Below is a small trained network, with its code and all its weights. Each question gives an input and a class and asks what happens when units are switched off, that is, made to give their printed mean instead of their output.

import numpy as np


def w(rows, s, z=0):
    codes = np.array(rows[::2]) - 128.0
    scale = np.full(codes.shape[1], s)
    scale[-1] = z or s
    return codes * scale


def norm(h):
    return h / np.sqrt((h * h).mean(-1, keepdims=True) + 1e-5)


def f(y):
    return y / 2 * (1 + np.tanh(0.7978845608 * (y + 0.044715 * y**3)))


def log_softmax(a):
    a = a - a.max(-1, keepdims=True)
    return a - np.log(np.exp(a).sum(-1, keepdims=True))


def net(x, mask):
    res = np.array(x, float).reshape(1, 7) / 4 @ E
    u = 0
    for l in range(2):
        y = f(norm(res) @ A[l][:, :-1].T + A[l][:, -1])
        res = res + np.where(mask[u : u + 16], y, B[l][:, -1]) @ B[l][:, :-1]
        u += 16
    return log_softmax(norm(res)[-1] @ U[:, :-1].T + U[:, -1])


A, B = {}, {}
E = w([
[122,123,129,123,124,124,117,136],'x0',
[84,111,6,168,157,115,101,116],'x1',
[136,130,127,127,131,131,137,125],'x2',
[125,124,149,139,165,228,57,157],'x3',
[150,211,88,59,63,159,99,48],'x4',
[127,133,126,132,130,133,140,130],'x5',
[132,128,127,127,129,129,132,127],'x6',
],0.011)
A[0] = w([
[136,119,134,128,167,254,76,153,253],'L0N1',
[155,123,138,112,184,93,128,114,107],'L0N2',
[143,167,92,66,79,122,115,105,102],'L0N3',
[130,130,9,128,138,138,111,124,46],'L0N4',
[141,124,162,172,122,119,145,170,121],'L0N5',
[103,166,124,107,126,143,122,172,105],'L0N6',
[140,101,147,107,146,95,84,116,135],'L0N7',
[116,132,133,147,114,107,151,160,69],'L0N8',
[147,173,152,80,62,160,123,103,86],'L0N9',
[118,116,155,156,191,207,89,147,64],'L0N10',
[131,152,65,102,75,163,115,113,28],'L0N11',
[122,102,35,164,186,115,118,134,123],'L0N12',
[120,122,138,134,141,101,169,145,110],'L0N13',
[147,97,215,106,146,126,158,122,141],'L0N14',
[136,128,149,84,105,144,130,111,100],'L0N15',
[135,156,117,103,141,221,94,118,37],'L0N16',
],0.015,0.0037)
B[0] = w([
[119,85,162,180,188,250,135,25,247],'L0N1',
[126,99,156,190,141,108,107,152,134],'L0N2',
[113,178,66,126,117,209,153,188,188],'L0N3',
[72,190,92,196,130,101,106,78,191],'L0N4',
[98,193,123,90,156,103,89,106,166],'L0N5',
[152,144,135,125,119,92,140,101,134],'L0N6',
[171,163,134,153,150,91,148,100,133],'L0N7',
[173,110,168,173,143,113,124,97,139],'L0N8',
[195,28,130,128,97,142,212,148,192],'L0N9',
[125,196,51,120,123,168,229,228,200],'L0N10',
[29,157,158,152,133,107,90,141,175],'L0N11',
[206,40,59,52,131,146,94,178,201],'L0N12',
[152,88,191,183,137,109,84,106,154],'L0N13',
[39,196,133,174,111,113,70,131,192],'L0N14',
[149,110,140,75,122,123,75,183,152],'L0N15',
[147,66,185,107,84,45,32,64,189],'L0N16',
],0.017,0.015)
A[1] = w([
[130,173,172,112,122,5,97,76,20],'L1N1',
[104,184,84,121,120,54,130,171,104],'L1N2',
[114,196,138,92,155,153,167,142,15],'L1N3',
[122,189,187,182,188,107,160,128,83],'L1N4',
[153,124,145,77,103,93,208,185,65],'L1N5',
[128,180,180,95,112,160,142,148,84],'L1N6',
[104,92,121,115,145,111,87,102,122],'L1N7',
[78,191,118,145,131,148,138,58,49],'L1N8',
[115,161,95,76,79,81,111,200,202],'L1N9',
[84,155,101,130,184,97,102,104,132],'L1N10',
[166,122,182,158,129,86,77,141,88],'L1N11',
[122,99,110,112,185,161,179,71,70],'L1N12',
[192,99,172,42,161,148,121,84,54],'L1N13',
[148,101,126,57,118,116,55,87,125],'L1N14',
[118,180,149,88,152,160,161,169,68],'L1N15',
[198,87,117,92,107,33,109,118,4],'L1N16',
],0.017,0.0032)
B[1] = w([
[132,165,6,124,67,121,176,185,210],'L1N1',
[94,62,69,145,81,69,176,142,196],'L1N2',
[102,78,143,167,150,144,106,82,157],'L1N3',
[90,148,101,125,111,143,129,67,233],'L1N4',
[185,222,207,98,139,172,77,177,167],'L1N5',
[122,82,167,139,148,161,141,82,163],'L1N6',
[133,186,203,132,167,156,208,131,185],'L1N7',
[107,177,162,142,205,70,105,77,255],'L1N8',
[193,197,151,139,108,83,155,138,207],'L1N9',
[161,125,198,112,66,158,143,132,226],'L1N10',
[127,144,63,114,114,85,133,120,194],'L1N11',
[126,171,134,63,88,40,92,222,232],'L1N12',
[93,50,57,121,56,93,178,123,185],'L1N13',
[84,104,202,132,168,105,159,108,184],'L1N14',
[147,98,150,99,137,92,33,58,165],'L1N15',
[161,81,215,204,201,79,116,123,173],'L1N16',
],0.023,0.0075)
U = w([
[124,202,57,175,84,37,161,121,188],'0',
[68,166,156,137,194,166,71,56,253],'1',
[202,39,149,183,203,45,158,152,59],'2',
[171,84,46,72,213,185,96,200,79],'3',
[238,182,184,94,79,151,126,177,104],'4',
[137,9,179,86,74,180,156,104,25],'5',
],0.014,0.002)

Each question gives the input, the list of numbers given to net, and the class t.
The units are the neurons (one row each of A and B). Each row of codes is followed by its name. A weight is (code - 128) times the scale printed after its matrix; where a second scale follows, it is the last column's (A, B and U).
mask holds one flag per neuron, layer by layer. A switched-off neuron (its flag False) gives its mean, the last column of its row in B, instead of its output. The means were averaged over made-up inputs and are rounded, as every weight is.
A unit's drop is (log p(t) with every unit on - log p(t) with that unit switched off) / (log p(t) with every unit on - log p(t) with every unit switched off).
The circuit of an input: a set's keep is (log p(t) with only the set's units on - log p(t) with every unit switched off) / (log p(t) with every unit on - log p(t) with every unit switched off). Starting from the 12 units with the biggest drops (on a tie, the unit counted first), units are removed one at a time, each time the one whose removal leaves the highest keep (on an exact tie, the one counted first), for as long as the keep stays at least 0.8.
circuit, biggest first: the units of the circuit, biggest drop first
most important unit: the unit with the biggest drop
k most important neurons: the k neurons with the biggest drops, biggest first
k most important neurons of layer l: the k neurons of layer l with the biggest drops, biggest first
drop when u is switched off: that unit's drop, to one decimal
input [1,-4,3,-1,-8,-5,-1], class 0: circuit, biggest first -> L0N1
input [7,0,3,0,4,7,-6], class 4: 4 most important neurons -> L0N3, L0N1, L0N9, L0N14
input [-4,7,8,1,6,2,-6], class 1: 2 most important neurons of layer 1 -> L1N1, L1N12
input [2,4,-1,0,-3,3,4], class 2: 4 most important neurons -> L0N12, L0N1, L0N3, L1N16
input [4,-4,2,0,-7,8,-8], class 0: 3 most important neurons -> L0N1, L0N3, L1N1
input [-7,-6,8,-2,-7,3,-7], class 0: 2 most important neurons -> L0N1, L1N1
input [8,0,-8,4,-8,-4,0], class 1: 3 most important neurons -> L0N9, L0N5, L1N15
input [-7,-6,-5,-1,3,-3,-4], class 4: 2 most important neurons -> L0N1, L0N9
input [7,-2,7,-1,7,4,-2], class 4: 2 most important neurons -> L0N1, L0N3
input [-3,0,-8,-6,1,-8,-8], class 4: 2 most important neurons -> L0N4, L0N14
input [1,6,1,1,0,-1,-3], class 3: 3 most important neurons -> L0N12, L0N16, L0N14
input [5,-7,-2,-5,2,6,3], class 4: 2 most important neurons of layer 0 -> L0N1, L0N9
input [0,1,-7,-2,0,1,5], class 2: 2 most important neurons -> L0N10, L0N1
input [-7,3,6,1,6,5,1], class 1: most important neuron -> L0N10
input [-4,4,2,6,-2,2,-5], class 3: 2 most important neurons -> L0N10, L0N12
input [3,-1,7,0,-8,7,-3], class 0: 2 most important neurons -> L0N1, L0N3
input [-3,-2,1,-7,7,8,-7], class 4: drop when L0N1 is switched off -> 0.1
input [-4,-8,-7,-1,-4,-8,-5], class 0: drop when L0N1 is switched off -> 1.7
input [4,-6,-7,5,3,2,4], class 5: drop when L1N15 is switched off -> 0.0
input [7,7,-6,-2,-5,7,-4], class 2: most important unit -> L0N12
